Here is a tiny trained network, its code and every weight. The questions are about switching its units off for an input and a target symbol, where a switched-off unit gives its printed mean instead of its output.

import numpy as np


def w(rows, s, z=0):
    codes = np.array(rows[::2]) - 128.0
    scale = np.full(codes.shape[1], s)
    scale[-1] = z or s
    return codes * scale


def f(y):
    return np.maximum(y, 0)


def softmax(a):
    e = np.exp(a - a.max(-1, keepdims=True))
    return e / e.sum(-1, keepdims=True)


def log_softmax(a):
    a = a - a.max(-1, keepdims=True)
    return a - np.log(np.exp(a).sum(-1, keepdims=True))


def net(x, mask):
    ids = ['δμξπσψ'.index(c) for c in x.split()]
    T = len(ids)
    res = E[ids] + P[:T]
    u = 0
    for l in range(2):
        r = res
        for j in range(2):
            rows = slice(3 * j, 3 * j + 3)
            q, k, v = (r @ M[l][rows].T for M in (Q, K, V))
            z = softmax(np.where(np.tri(T) > 0, q @ k.T / 3**0.5, -1e9)) @ v
            o = O[l][rows]
            res = res + np.where(mask[u + j], z, o[:, -1]) @ o[:, :-1]
        u += 2
        y = f(res @ A[l][:, :-1].T + A[l][:, -1])
        res = res + np.where(mask[u : u + 4], y, B[l][:, -1]) @ B[l][:, :-1]
        u += 4
    return log_softmax(res[-1] @ U[:, :-1].T + U[:, -1])


Q, K, V, O, A, B = {}, {}, {}, {}, {}, {}
E = w([
[93,142,7,70,66,135,124,94],'δ',
[64,90,192,82,39,92,148,81],'μ',
[57,128,179,159,105,180,70,183],'ξ',
[84,132,116,153,150,194,225,86],'π',
[110,73,121,113,217,132,83,70],'σ',
[75,120,124,100,168,48,143,224],'ψ',
],0.02)
P = w([
[118,203,143,248,128,76,107,65],'0',
[118,179,133,225,129,93,118,70],'1',
[108,159,130,205,126,106,120,84],'2',
[107,142,125,187,130,118,125,99],'3',
[105,127,123,171,134,127,130,113],'4',
[105,118,120,155,141,137,137,126],'5',
[103,107,121,137,148,145,139,135],'6',
[103,101,121,119,156,154,143,145],'7',
[104,92,123,103,164,162,146,156],'8',
[103,84,126,86,171,169,149,164],'9',
[107,77,125,69,183,178,149,172],'10',
[109,77,126,51,191,190,150,179],'11',
[109,69,127,33,201,196,148,186],'12',
],0.016)
Q[0] = w([
[239,137,124,81,114,80,111,113],'L0H0',
[198,153,170,116,144,99,159,126],'L0H0',
[188,170,178,135,112,137,99,119],'L0H0',
[249,170,164,148,132,154,107,115],'L0H1',
[95,110,117,198,140,137,182,94],'L0H1',
[48,78,125,175,220,214,218,129],'L0H1',
],0.011)
K[0] = w([
[145,234,156,226,127,87,118,95],'L0H0',
[147,182,109,243,92,83,91,83],'L0H0',
[73,148,95,191,139,37,117,85],'L0H0',
[118,223,167,255,223,133,8,118],'L0H1',
[53,52,82,114,202,132,116,165],'L0H1',
[152,58,139,39,243,183,137,183],'L0H1',
],0.0096)
V[0] = w([
[26,96,186,121,79,81,198,152],'L0H0',
[102,209,78,76,18,169,141,135],'L0H0',
[180,168,116,134,164,97,186,254],'L0H0',
[101,81,65,126,79,127,69,144],'L0H1',
[57,117,96,145,187,119,86,75],'L0H1',
[173,119,138,133,97,50,103,107],'L0H1',
],0.0081)
O[0] = w([
[221,247,135,88,204,151,105,72,254],'L0H0',
[182,119,165,225,206,82,185,111,123],'L0H0',
[30,117,177,133,135,181,87,2,78],'L0H0',
[111,143,192,113,128,102,84,113,173],'L0H1',
[250,162,199,184,152,117,123,123,231],'L0H1',
[45,149,120,152,155,165,131,121,84],'L0H1',
],0.0076,0.0086)
A[0] = w([
[172,173,225,162,151,187,203,185,24],'L0N0',
[135,164,9,69,26,93,124,30,163],'L0N1',
[99,134,203,76,1,74,190,73,105],'L0N2',
[50,166,211,156,168,169,58,115,5],'L0N3',
],0.0068,0.0028)
B[0] = w([
[73,116,231,108,118,215,87,194,253],'L0N0',
[174,161,108,109,15,186,79,173,199],'L0N1',
[222,107,223,69,60,46,175,135,172],'L0N2',
[230,107,184,87,75,153,144,254,220],'L0N3',
],0.0077,0.0052)
Q[1] = w([
[43,106,95,105,175,47,208,49],'L1H0',
[44,195,165,100,235,53,130,180],'L1H0',
[193,66,83,166,233,146,40,89],'L1H0',
[184,79,218,124,112,97,175,105],'L1H1',
[63,172,109,147,252,83,83,191],'L1H1',
[183,188,108,128,103,245,76,180],'L1H1',
],0.012)
K[1] = w([
[126,223,131,211,60,145,92,61],'L1H0',
[95,143,150,51,121,189,50,29],'L1H0',
[39,37,100,138,7,103,144,137],'L1H0',
[193,190,76,23,173,180,133,171],'L1H1',
[61,109,138,94,81,173,78,54],'L1H1',
[100,20,156,75,167,110,175,143],'L1H1',
],0.011)
V[1] = w([
[111,110,124,197,150,206,79,165],'L1H0',
[49,190,88,91,58,113,168,228],'L1H0',
[74,144,138,126,186,78,159,110],'L1H0',
[84,168,169,141,142,115,252,196],'L1H1',
[141,147,119,126,164,61,86,210],'L1H1',
[81,51,227,162,76,67,116,123],'L1H1',
],0.011)
O[1] = w([
[151,141,94,114,175,188,158,245,143],'L1H0',
[38,139,156,132,92,75,196,191,102],'L1H0',
[61,66,138,96,115,169,47,131,87],'L1H0',
[81,25,115,105,143,116,157,131,211],'L1H1',
[61,183,91,65,210,130,99,113,255],'L1H1',
[167,89,192,6,166,151,139,51,67],'L1H1',
],0.011,0.0094)
A[1] = w([
[95,132,220,196,136,241,199,77,1],'L1N0',
[110,113,2,152,162,190,184,36,18],'L1N1',
[155,85,229,120,194,160,104,131,69],'L1N2',
[177,73,126,128,117,122,154,204,9],'L1N3',
],0.0084,0.0046)
B[1] = w([
[98,184,139,99,130,70,6,97,187],'L1N0',
[106,82,144,108,129,44,176,187,193],'L1N1',
[115,166,61,135,93,95,152,116,255],'L1N2',
[150,90,162,149,134,197,163,74,218],'L1N3',
],0.011,0.0082)
U = w([
[70,207,2,177,60,121,182,130,153],'δ',
[152,156,208,89,92,104,122,104,169],'μ',
[105,191,132,117,169,164,175,138,3],'ξ',
[116,109,157,172,145,181,112,121,218],'π',
[156,164,116,136,175,167,50,114,122],'σ',
[58,126,181,116,187,113,43,197,113],'ψ',
],0.0056,0.0066)

Each question gives the input, a string of symbols that net reads in full, and the target symbol t.
The units are the heads (3 rows each of Q, K, V and O) and the neurons (one row each of A and B). Each row of codes is followed by its name. A weight is (code - 128) times the scale printed after its matrix; where a second scale follows, it is the last column's (O, A, B and U).
mask holds one flag per unit, layer by layer, with each layer's heads first. A switched-off unit (its flag False) gives its mean, the last column of its rows in O or B, instead of its output. The means were averaged over made-up inputs and are rounded, as every weight is.
A unit's drop is (log p(t) with every unit on - log p(t) with that unit switched off) / (log p(t) with every unit on - log p(t) with every unit switched off).
The circuit of an input: a set's keep is (log p(t) with only the set's units on - log p(t) with every unit switched off) / (log p(t) with every unit on - log p(t) with every unit switched off). Starting from all 12 units, units are removed one at a time, each time the one whose removal leaves the highest keep (on an exact tie, the one counted first), for as long as the keep stays at least 0.8.
units of the circuit, in order: the units of the circuit, biggest drop first
unit that matters most: the unit with the biggest drop
top k neurons in layer l: the k neurons of layer l with the biggest drops, biggest first
heads that matter: for each layer, one digit per head in row order, 1 if its drop is at least 0.15 and else 0, layers parted by /
input μ ψ μ μ ψ μ ψ δ μ ψ δ ψ, target δ: units of the circuit, in order	(L1H1; L0N1)
input σ ψ δ μ σ μ, target σ: units of the circuit, in order	(L0H1; L1H0)
input μ π π ψ π σ μ δ μ δ, target μ: units of the circuit, in order	(L1H1; L0N2)
input π ψ δ ψ, target δ: units of the circuit, in order	(L1H1)
input ψ σ ξ π ξ ψ σ ψ σ ψ μ ξ π, target π: units of the circuit, in order	(L1H1; L0H0; L0N0)
input ξ μ ψ π π δ σ σ δ, target σ: units of the circuit, in order	(L1H0; L0H1)
input ξ ψ δ δ δ ξ σ ξ σ, target ξ: units of the circuit, in order	(L1H0; L0N0; L0N3; L0H1)
input μ μ π ψ μ δ δ ψ μ, target δ: units of the circuit, in order	(L1H1; L0N1; L0N3)
input ψ δ ξ σ μ π σ π ξ ψ δ μ ξ, target ξ: heads that matter	10 / 10
input ξ π ψ π σ ψ ψ δ δ ψ μ ψ, target μ: heads that matter	10 / 11
input π μ π ξ, target π: heads that matter	11 / 11
input ξ μ σ μ μ π δ ψ π π σ δ π, target σ: units of the circuit, in order	(L0N0; L1H0)
input μ ξ δ δ σ ψ π δ, target σ: units of the circuit, in order	(L0H0; L0N1; L0H1; L1H0)
input μ ψ π μ, target ψ: units of the circuit, in order	(L1H1; L1H0)
input ψ ξ μ σ μ δ σ π μ ψ μ σ σ, target σ: unit that matters most	L0H0
input μ ξ δ ξ μ σ ξ ξ δ π δ ξ, target π: heads that matter	01 / 11
input ψ μ ψ σ ξ π ψ, target σ: heads that matter	00 / 10
input ξ σ ψ σ, target ψ: heads that matter	11 / 10
input ξ μ ξ ψ δ ξ ψ σ δ π, target σ: heads that matter	10 / 10
input ψ ψ σ σ δ ψ μ ψ σ, target δ: heads that matter	10 / 10
input ξ ψ π ψ μ ψ ψ μ ψ ξ σ δ ψ, target ξ: top neuron in layer 0	(L0N2)
